Here is a tiny trained network, its code and every weight. The questions are about switching its units off for an input and a class, where a switched-off unit gives its printed mean instead of its output.

import numpy as np


def w(rows, s, z=0):
    codes = np.array(rows[::2]) - 128.0
    scale = np.full(codes.shape[1], s)
    scale[-1] = z or s
    return codes * scale


def f(y):
    return y / 2 * (1 + np.tanh(0.7978845608 * (y + 0.044715 * y**3)))


def log_softmax(a):
    a = a - a.max(-1, keepdims=True)
    return a - np.log(np.exp(a).sum(-1, keepdims=True))


def net(x, mask):
    res = np.array(x, float).reshape(1, 8) / 4 @ E
    y = f(res @ A[0][:, :-1].T + A[0][:, -1])
    res = res + np.where(mask, y, B[0][:, -1]) @ B[0][:, :-1]
    return log_softmax(res[-1] @ U[:, :-1].T + U[:, -1])


A, B = {}, {}
E = w([
[208,31,11],'x0',
[124,129,127],'x1',
[126,128,128],'x2',
[125,127,127],'x3',
[126,128,125],'x4',
[254,111,206],'x5',
[132,130,131],'x6',
[56,19,207],'x7',
],0.0063)
A[0] = w([
[84,39,178,46],'n1',
[38,115,39,185],'n2',
[197,237,64,83],'n3',
[84,20,200,2],'n4',
[149,181,167,73],'n5',
[145,199,108,85],'n6',
[164,90,84,37],'n7',
[163,9,46,7],'n8',
[233,132,254,64],'n9',
[173,221,64,128],'n10',
[33,165,90,65],'n11',
[84,192,201,29],'n12',
[80,159,219,84],'n13',
[177,29,72,69],'n14',
[154,225,107,32],'n15',
[178,252,66,20],'n16',
[152,55,53,84],'n17',
[92,188,188,34],'n18',
[16,171,88,174],'n19',
[99,195,186,46],'n20',
],0.009,0.0081)
B[0] = w([
[32,30,99,145],'n1',
[234,96,165,253],'n2',
[89,62,145,192],'n3',
[96,36,101,145],'n4',
[142,82,12,126],'n5',
[118,58,108,137],'n6',
[105,145,51,125],'n7',
[78,181,54,165],'n8',
[227,70,44,183],'n9',
[73,51,183,200],'n10',
[158,60,64,160],'n11',
[114,184,49,147],'n12',
[117,149,2,171],'n13',
[107,233,88,173],'n14',
[92,37,54,134],'n15',
[19,63,114,163],'n16',
[61,232,120,172],'n17',
[89,201,29,138],'n18',
[250,117,141,245],'n19',
[85,187,37,142],'n20',
],0.0071,0.0065)
U = w([
[148,134,161,207],'0',
[153,132,159,195],'1',
[97,191,59,49],'2',
[60,44,158,67],'3',
[163,139,181,167],'4',
[170,131,184,154],'5',
[163,139,178,145],'6',
[247,97,121,9],'7',
],0.012,0.013)

Each question gives the input, the list of numbers given to net, and the class t.
The units are the neurons (one row each of A and B). Each row of codes is followed by its name. A weight is (code - 128) times the scale printed after its matrix; where a second scale follows, it is the last column's (A, B and U).
mask holds one flag per neuron, in row order. A switched-off neuron (its flag False) gives its mean, the last column of its row in B, instead of its output. The means were averaged over made-up inputs and are rounded, as every weight is.
A unit's drop is (log p(t) with every unit on - log p(t) with that unit switched off) / (log p(t) with every unit on - log p(t) with every unit switched off).
The circuit of an input: a set's keep is (log p(t) with only the set's units on - log p(t) with every unit switched off) / (log p(t) with every unit on - log p(t) with every unit switched off). Starting from the 12 units with the biggest drops (on a tie, the unit counted first), units are removed one at a time, each time the one whose removal leaves the highest keep (on an exact tie, the one counted first), for as long as the keep stays at least 0.8.
units of the circuit, in order: the units of the circuit, biggest drop first
unit that matters most: the unit with the biggest drop
top k neurons: the k neurons with the biggest drops, biggest first
drop when u is switched off: that unit's drop, to one decimal
input [-6,8,-1,-3,-4,1,2,8], class 3: unit that matters most => n1
input [8,1,5,-1,5,-6,-3,5], class 2: units of the circuit, in order => (n8, n14)
input [-6,-5,-7,1,-2,4,0,8], class 3: units of the circuit, in order => (n1, n4)
input [1,4,5,-4,1,-8,4,-7], class 7: top 3 neurons => (n19, n2, n11)
input [-3,8,-2,6,-4,-5,-3,-8], class 3: units of the circuit, in order => (n16, n10, n3)
input [7,4,-6,5,8,2,8,-8], class 3: units of the circuit, in order => (n10, n3, n16)
input [3,7,-5,3,-5,-8,-3,4], class 7: units of the circuit, in order => (n2, n19)
input [1,4,-1,-6,7,-4,1,-8], class 3: units of the circuit, in order => (n16, n10, n3)
input [-3,-3,-4,7,2,7,4,8], class 3: top 4 neurons => (n1, n4, n19, n2)
input [-6,-1,-7,2,1,3,6,8], class 3: top 2 neurons => (n1, n4)
input [-2,2,-1,-6,-5,-7,4,3], class 7: top 3 neurons => (n19, n2, n11)
input [8,-3,5,-6,2,-2,-8,5], class 2: top 3 neurons => (n8, n14, n17)
input [-6,-1,5,-2,2,3,2,2], class 2: top 2 neurons => (n13, n2)
input [-7,7,-3,0,-6,-5,-6,0], class 2: units of the circuit, in order => (n13)
input [6,-4,5,-3,-1,5,6,-1], class 2: drop when n19 is switched off => 0.2
input [6,2,4,-1,4,3,1,-8], class 3: drop when n16 is switched off => 0.2
input [-8,-3,3,-3,-2,4,-7,5], class 2: drop when n18 is switched off => 0.1
